Below are the code and all the weights of a small trained network. Each question names an input and a target symbol and asks about switching units off, where a switched-off unit gives its printed mean instead of its output.

import numpy as np


def w(rows, s, z=0):
    codes = np.array(rows[::2]) - 128.0
    scale = np.full(codes.shape[1], s)
    scale[-1] = z or s
    return codes * scale


def norm(h):
    return h / np.sqrt((h * h).mean(-1, keepdims=True) + 1e-5)


def f(y):
    return np.maximum(y, 0)


def softmax(a):
    e = np.exp(a - a.max(-1, keepdims=True))
    return e / e.sum(-1, keepdims=True)


def log_softmax(a):
    a = a - a.max(-1, keepdims=True)
    return a - np.log(np.exp(a).sum(-1, keepdims=True))


def net(x, mask):
    ids = ['αβδεζηθλμξπστφψω'.index(c) for c in x.split()]
    T = len(ids)
    res = E[ids] + P[:T]
    q, k, v = (norm(res) @ M[0].T for M in (Q, K, V))
    z = softmax(np.where(np.tri(T) > 0, q @ k.T / 2**0.5, -1e9)) @ v
    res = res + np.where(mask[0], z, O[0][:, -1]) @ O[0][:, :-1]
    y = f(norm(res) @ A[0][:, :-1].T + A[0][:, -1])
    res = res + np.where(mask[1:17], y, B[0][:, -1]) @ B[0][:, :-1]
    return log_softmax(norm(res)[-1] @ U[:, :-1].T + U[:, -1])


Q, K, V, O, A, B = {}, {}, {}, {}, {}, {}
E = w([
[181,246,176,236,95],'α',
[194,121,99,38,123],'β',
[8,99,74,95,50],'δ',
[205,104,115,96,149],'ε',
[112,190,87,93,248],'ζ',
[49,141,227,158,145],'η',
[173,123,184,137,176],'θ',
[176,106,89,149,62],'λ',
[216,96,87,154,121],'μ',
[201,208,144,177,32],'ξ',
[192,124,84,131,88],'π',
[197,95,103,173,110],'σ',
[51,124,68,31,139],'τ',
[204,101,90,160,102],'φ',
[89,101,161,220,152],'ψ',
[127,67,28,95,129],'ω',
],0.017)
P = w([
[158,2,198,58,192],'0',
[167,163,156,199,148],'1',
[165,160,154,199,146],'2',
[168,158,147,199,144],'3',
[167,163,150,209,141],'4',
[171,160,142,212,143],'5',
[165,163,138,212,136],'6',
],0.0075)
Q[0] = w([
[5,214,135,175,125],'H1',
[89,75,25,130,153],'H1',
],0.026)
K[0] = w([
[115,252,87,212,107],'H1',
[76,80,30,87,147],'H1',
],0.026)
V[0] = w([
[113,146,170,175,163],'H1',
[180,250,117,71,210],'H1',
],0.021)
O[0] = w([
[183,162,255,152,124,22],'H1',
[167,214,82,174,255,249],'H1',
],0.012,0.0014)
A[0] = w([
[83,77,96,114,138,104],'N1',
[37,184,113,139,199,189],'N2',
[86,156,156,153,133,111],'N3',
[111,133,65,129,171,127],'N4',
[158,161,194,128,108,107],'N5',
[199,217,153,131,115,148],'N6',
[3,168,202,195,168,155],'N7',
[111,119,164,109,108,253],'N8',
[127,107,146,126,160,52],'N9',
[123,92,175,137,181,101],'N10',
[195,150,117,146,89,193],'N11',
[134,104,146,68,166,140],'N12',
[118,142,170,112,155,56],'N13',
[181,145,99,134,151,100],'N14',
[115,97,65,121,150,101],'N15',
[127,126,132,92,160,83],'N16',
],0.022,0.005)
B[0] = w([
[96,176,77,131,150,196],'N1',
[62,78,132,159,193,216],'N2',
[137,78,148,84,118,149],'N3',
[219,129,148,111,89,248],'N4',
[69,156,116,53,144,212],'N5',
[109,184,112,200,73,249],'N6',
[179,4,206,20,137,181],'N7',
[161,110,124,160,134,190],'N8',
[121,153,151,146,112,134],'N9',
[100,122,181,135,104,163],'N10',
[152,101,156,140,186,218],'N11',
[157,102,146,182,152,163],'N12',
[90,113,161,133,103,151],'N13',
[138,145,66,131,84,229],'N14',
[68,137,188,84,134,233],'N15',
[155,130,127,155,110,148],'N16',
],0.035,0.011)
U = w([
[111,183,225,161,129,146],'α',
[49,106,136,124,237,43],'β',
[147,36,193,68,109,4],'δ',
[182,36,109,195,92,95],'ε',
[111,252,96,176,61,123],'ζ',
[198,118,86,65,205,100],'η',
[121,103,96,134,76,181],'θ',
[144,160,97,183,145,150],'λ',
[160,212,125,57,70,105],'μ',
[242,161,141,143,42,106],'ξ',
[82,98,86,136,53,153],'π',
[83,152,85,104,121,157],'σ',
[151,131,142,209,194,175],'τ',
[147,157,89,176,155,165],'φ',
[67,190,86,58,122,173],'ψ',
[99,89,82,152,123,177],'ω',
],0.014,0.0041)

Each question gives the input, a string of symbols that net reads in full, and the target symbol t.
The units are the heads (2 rows each of Q, K, V and O) and the neurons (one row each of A and B). Each row of codes is followed by its name. A weight is (code - 128) times the scale printed after its matrix; where a second scale follows, it is the last column's (O, A, B and U).
mask holds one flag per unit, heads first, then neurons. A switched-off unit (its flag False) gives its mean, the last column of its rows in O or B, instead of its output. The means were averaged over made-up inputs and are rounded, as every weight is.
A unit's drop is (log p(t) with every unit on - log p(t) with that unit switched off) / (log p(t) with every unit on - log p(t) with every unit switched off).
The circuit of an input: a set's keep is (log p(t) with only the set's units on - log p(t) with every unit switched off) / (log p(t) with every unit on - log p(t) with every unit switched off). Starting from the 12 units with the biggest drops (on a tie, the unit counted first), units are removed one at a time, each time the one whose removal leaves the highest keep (on an exact tie, the one counted first), for as long as the keep stays at least 0.8.
units of the circuit, in order: the units of the circuit, biggest drop first
unit that matters most: the unit with the biggest drop
top k neurons: the k neurons with the biggest drops, biggest first
drop when u is switched off: that unit's drop, to one decimal
input σ ε β, target ε: units of the circuit, in order : N15, N5
input μ ε θ σ, target β: top 2 neurons : N4, N6
input α β β μ μ ψ, target δ: unit that matters most : N7
input β β λ, target η: top 3 neurons : N6, N4, N2
input ε π ε β θ μ, target ξ: units of the circuit, in order : H1, N4
input τ ω ζ σ, target μ: units of the circuit, in order : H1, N4, N15, N2
input π β β, target ψ: top 2 neurons : N1, N6
input μ δ σ β β β β, target β: top 4 neurons : N4, N6, N14, N7
input σ ζ π φ, target ε: top 4 neurons : N15, N5, N6, N4
input τ ξ β, target μ: top 2 neurons : N4, N15
input σ β ε τ ε β μ, target ε: top 3 neurons : N5, N15, N6
input ψ μ ψ ε λ, target δ: units of the circuit, in order : H1, N6
input ε τ η β π, target ξ: units of the circuit, in order : N4, H1
input λ β π, target π: units of the circuit, in order : H1
input σ σ ε, target ε: units of the circuit, in order : N15, N5
input θ α ξ μ ξ, target ζ: top 3 neurons : N6, N5, N4
input β μ ω ε μ, target η: drop when N15 is switched off : 0.2
input ω η φ α α τ, target β: drop when N6 is switched off : 0.2
input β β β θ π π, target η: drop when N2 is switched off : 0.3
input θ δ ζ η β π, target ζ: units of the circuit, in order : N6
